Below is a small trained network, with its code and all its weights. Each question gives an input and a class and asks what happens when units are switched off, that is, made to give their printed mean instead of their output.

import numpy as np


def w(rows, s, z=0):
    codes = np.array(rows[::2]) - 128.0
    scale = np.full(codes.shape[1], s)
    scale[-1] = z or s
    return codes * scale


def f(y):
    return y / 2 * (1 + np.tanh(0.7978845608 * (y + 0.044715 * y**3)))


def log_softmax(a):
    a = a - a.max(-1, keepdims=True)
    return a - np.log(np.exp(a).sum(-1, keepdims=True))


def net(x, mask):
    res = np.array(x, float).reshape(1, 4) / 4 @ E
    y = f(res @ A[0][:, :-1].T + A[0][:, -1])
    res = res + np.where(mask, y, B[0][:, -1]) @ B[0][:, :-1]
    return log_softmax(res[-1] @ U[:, :-1].T + U[:, -1])


A, B = {}, {}
E = w([
[208,179,126,73,122,39,165,57],'x0',
[144,214,218,192,194,169,155,102],'x1',
[195,127,207,190,1,94,51,122],'x2',
[141,210,102,158,72,104,211,247],'x3',
],0.0096)
A[0] = w([
[148,137,142,159,84,108,107,123,65],'n1',
[56,147,89,110,202,156,188,151,94],'n2',
[121,181,189,153,164,133,143,141,103],'n3',
[68,133,88,113,197,181,139,145,98],'n4',
[168,129,64,77,182,170,195,150,110],'n5',
[52,70,143,187,133,191,81,184,92],'n6',
[108,69,135,149,140,149,83,35,111],'n7',
[153,160,189,193,113,124,55,106,96],'n8',
[210,154,137,109,99,49,135,85,122],'n9',
[154,180,157,167,168,127,139,157,99],'n10',
[162,117,90,111,131,142,91,153,254],'n11',
[64,126,137,122,120,107,204,128,77],'n12',
[68,83,132,184,141,189,127,238,87],'n13',
[107,101,146,93,184,151,29,27,105],'n14',
[176,109,191,198,29,114,85,185,96],'n15',
[80,71,154,205,107,185,98,165,125],'n16',
[117,80,37,91,66,77,139,178,104],'n17',
[121,86,153,92,144,144,95,93,84],'n18',
[115,186,156,179,158,139,131,103,83],'n19',
[133,78,191,81,164,138,101,98,84],'n20',
[109,143,203,172,113,184,205,62,181],'n21',
[112,189,196,151,157,157,141,103,120],'n22',
[188,125,152,216,158,178,167,96,79],'n23',
[127,215,119,132,87,140,199,181,109],'n24',
[141,142,94,78,205,122,166,110,111],'n25',
[128,135,124,130,74,99,194,250,100],'n26',
[108,55,103,89,52,85,89,142,92],'n27',
[150,162,104,80,151,85,187,73,106],'n28',
],0.011,0.012)
B[0] = w([
[143,149,112,126,97,134,98,4,153],'n1',
[126,91,139,152,82,139,100,100,221],'n2',
[114,106,100,103,147,115,122,113,179],'n3',
[137,107,143,136,85,142,129,113,200],'n4',
[121,125,135,151,96,155,129,111,210],'n5',
[173,157,144,100,133,134,154,120,213],'n6',
[133,140,116,162,152,96,104,121,214],'n7',
[122,102,133,127,99,148,112,108,211],'n8',
[178,151,179,106,125,153,162,151,226],'n9',
[123,121,92,105,158,118,123,110,174],'n10',
[108,92,140,131,147,132,142,201,246],'n11',
[139,144,115,144,106,122,97,59,147],'n12',
[169,156,146,114,135,126,157,117,214],'n13',
[119,178,111,169,152,104,116,140,240],'n14',
[120,101,137,164,82,156,113,98,247],'n15',
[169,161,158,94,125,132,150,146,217],'n16',
[91,131,103,89,155,131,121,97,223],'n17',
[134,167,89,138,124,107,107,92,165],'n18',
[106,124,104,95,135,124,120,81,165],'n19',
[140,146,105,138,137,110,116,119,171],'n20',
[94,108,128,110,138,133,132,162,225],'n21',
[107,98,116,92,145,112,120,129,196],'n22',
[98,124,103,104,129,132,140,75,168],'n23',
[130,165,100,166,158,98,108,145,230],'n24',
[139,120,148,129,87,149,118,121,198],'n25',
[124,155,96,165,160,86,107,124,232],'n26',
[93,103,115,87,121,121,117,101,205],'n27',
[178,136,158,114,111,142,162,133,199],'n28',
],0.018,0.012)
U = w([
[108,190,88,245,158,81,115,135,105],'0',
[105,80,159,202,34,180,116,104,89],'1',
[193,180,181,77,123,147,187,135,92],'2',
[35,95,90,46,149,127,130,112,86],'3',
[60,69,188,196,163,149,162,250,254],'4',
],0.013,0.0092)

Each question gives the input, the list of numbers given to net, and the class t.
The units are the neurons (one row each of A and B). Each row of codes is followed by its name. A weight is (code - 128) times the scale printed after its matrix; where a second scale follows, it is the last column's (A, B and U).
mask holds one flag per neuron, in row order. A switched-off neuron (its flag False) gives its mean, the last column of its row in B, instead of its output. The means were averaged over made-up inputs and are rounded, as every weight is.
A unit's drop is (log p(t) with every unit on - log p(t) with that unit switched off) / (log p(t) with every unit on - log p(t) with every unit switched off).
The circuit of an input: a set's keep is (log p(t) with only the set's units on - log p(t) with every unit switched off) / (log p(t) with every unit on - log p(t) with every unit switched off). Starting from the 12 units with the biggest drops (on a tie, the unit counted first), units are removed one at a time, each time the one whose removal leaves the highest keep (on an exact tie, the one counted first), for as long as the keep stays at least 0.8.
circuit, biggest first: the units of the circuit, biggest drop first
top k neurons: the k neurons with the biggest drops, biggest first
drop when u is switched off: that unit's drop, to one decimal
input [-8,8,2,1], class 2: circuit, biggest first -> (n16)
input [-8,2,-7,5], class 2: top 4 neurons -> (n13; n6; n16; n15)
input [-3,1,-1,-3], class 4: top 3 neurons -> (n26; n24; n1)
input [8,-6,-8,0], class 1: circuit, biggest first -> (n5; n25)
input [8,8,-8,-5], class 1: circuit, biggest first -> (n25; n2)
input [7,-1,6,-6], class 2: top 2 neurons -> (n9; n26)
input [5,-2,6,5], class 1: top 2 neurons -> (n15; n14)
input [-6,-5,-4,-1], class 2: top 2 neurons -> (n6; n13)
input [7,0,0,7], class 0: top 2 neurons -> (n24; n26)
input [6,7,7,6], class 1: top 2 neurons -> (n15; n8)
input [6,-6,-2,-3], class 2: top 2 neurons -> (n28; n9)
input [7,7,7,-4], class 1: top 2 neurons -> (n8; n15)
input [-7,8,-8,3], class 1: top 3 neurons -> (n2; n4; n5)
input [-6,-5,-1,7], class 0: circuit, biggest first -> (n26)
input [7,3,0,-7], class 0: top 2 neurons -> (n14; n7)
input [8,-7,5,-7], class 2: top 4 neurons -> (n9; n26; n24; n28)
input [-6,0,-6,-6], class 0: top 3 neurons -> (n14; n7; n15)
input [-3,5,-3,4], class 3: top 2 neurons -> (n14; n22)
input [-3,-6,1,6], class 0: top 2 neurons -> (n26; n24)
input [5,-5,-5,-7], class 0: circuit, biggest first -> (n14)
input [2,3,-7,5], class 1: drop when n2 is switched off -> 0.2
input [-6,-5,5,-6], class 0: drop when n14 is switched off -> 0.6
input [-3,-2,1,-1], class 4: drop when n1 is switched off -> 0.1
input [-6,-3,0,2], class 2: drop when n18 is switched off -> 0.0
